Below are the code and all the weights of a small trained network. Each question names an input and a class and asks about switching units off, where a switched-off unit gives its printed mean instead of its output.

import numpy as np


def w(rows, s, z=0):
    codes = np.array(rows[::2]) - 128.0
    scale = np.full(codes.shape[1], s)
    scale[-1] = z or s
    return codes * scale


def f(y):
    return np.maximum(y, 0)


def log_softmax(a):
    a = a - a.max(-1, keepdims=True)
    return a - np.log(np.exp(a).sum(-1, keepdims=True))


def net(x, mask):
    res = np.array(x, float).reshape(1, 3) / 4 @ E
    y = f(res @ A[0][:, :-1].T + A[0][:, -1])
    res = res + np.where(mask, y, B[0][:, -1]) @ B[0][:, :-1]
    return log_softmax(res[-1] @ U[:, :-1].T + U[:, -1])


A, B = {}, {}
E = w([
[126,139,87,1],'x0',
[231,210,88,158],'x1',
[111,221,242,81],'x2',
],0.0071)
A[0] = w([
[130,157,240,176,123],'n1',
[98,74,62,113,112],'n2',
[57,89,129,80,98],'n3',
[105,103,131,91,199],'n4',
[113,55,68,230,101],'n5',
[50,212,248,79,70],'n6',
[74,91,125,65,127],'n7',
[56,74,180,182,124],'n8',
[114,162,197,153,115],'n9',
[151,85,102,122,107],'n10',
[129,81,113,172,254],'n11',
[104,88,40,98,110],'n12',
[129,60,74,255,118],'n13',
[207,141,100,62,149],'n14',
[61,79,155,110,77],'n15',
[251,167,131,168,102],'n16',
[157,41,73,155,69],'n17',
[210,191,89,112,113],'n18',
[60,77,163,155,97],'n19',
],0.009,0.0081)
B[0] = w([
[163,212,140,36,194],'n1',
[132,187,116,77,171],'n2',
[61,186,38,225,165],'n3',
[157,40,168,142,200],'n4',
[124,218,115,81,196],'n5',
[148,218,89,85,205],'n6',
[75,108,138,209,176],'n7',
[63,124,102,198,191],'n8',
[138,177,106,94,169],'n9',
[130,175,88,115,147],'n10',
[155,50,245,106,255],'n11',
[131,254,111,62,174],'n12',
[160,183,139,58,210],'n13',
[76,68,169,155,180],'n14',
[119,189,65,177,158],'n15',
[45,138,51,223,181],'n16',
[141,233,51,94,167],'n17',
[37,131,64,217,175],'n18',
[50,218,35,196,167],'n19',
],0.0074,0.0086)
U = w([
[73,145,80,254,61],'0',
[175,187,109,43,24],'1',
[129,133,137,143,254],'2',
[202,45,200,148,155],'3',
],0.013,0.0076)

Each question gives the input, the list of numbers given to net, and the class t.
The units are the neurons (one row each of A and B). Each row of codes is followed by its name. A weight is (code - 128) times the scale printed after its matrix; where a second scale follows, it is the last column's (A, B and U).
mask holds one flag per neuron, in row order. A switched-off neuron (its flag False) gives its mean, the last column of its row in B, instead of its output. The means were averaged over made-up inputs and are rounded, as every weight is.
A unit's drop is (log p(t) with every unit on - log p(t) with that unit switched off) / (log p(t) with every unit on - log p(t) with every unit switched off).
The circuit of an input: a set's keep is (log p(t) with only the set's units on - log p(t) with every unit switched off) / (log p(t) with every unit on - log p(t) with every unit switched off). Starting from the 12 units with the biggest drops (on a tie, the unit counted first), units are removed one at a time, each time the one whose removal leaves the highest keep (on an exact tie, the one counted first), for as long as the keep stays at least 0.8.
circuit, biggest first: the units of the circuit, biggest drop first
top k neurons: the k neurons with the biggest drops, biggest first
drop of u: that unit's drop, to one decimal
input [1,5,0], class 0: circuit, biggest first	(n18 n16)
input [-4,-4,8], class 1: circuit, biggest first	(n1)
input [4,-5,0], class 0: circuit, biggest first	(n3 n7)
input [-6,-3,-7], class 1: circuit, biggest first	(n13 n5)
input [0,5,1], class 0: circuit, biggest first	(n16 n18)
input [1,5,-2], class 0: top 3 neurons	(n18 n16 n1)
input [4,-5,-1], class 0: circuit, biggest first	(n3 n7)
input [-8,-4,-2], class 2: top 3 neurons	(n13 n11 n16)
input [5,6,4], class 0: circuit, biggest first	(n18 n16)
input [-4,-6,-8], class 1: top 2 neurons	(n13 n5)
input [6,-7,0], class 0: top 2 neurons	(n3 n7)
input [4,-6,-7], class 1: top 2 neurons	(n12 n2)
input [-8,-3,-7], class 2: top 2 neurons	(n8 n1)
input [0,8,7], class 0: circuit, biggest first	(n16)
input [-7,5,-4], class 2: top 2 neurons	(n13 n11)
input [7,-4,6], class 2: top 3 neurons	(n7 n13 n1)
input [5,8,7], class 0: top 2 neurons	(n18 n16)
input [-7,2,8], class 1: drop of n1	0.3
input [1,3,1], class 3: drop of n8	0.1
input [-3,-3,8], class 1: circuit, biggest first	(n6)
input [6,3,0], class 2: drop of n11	0.2
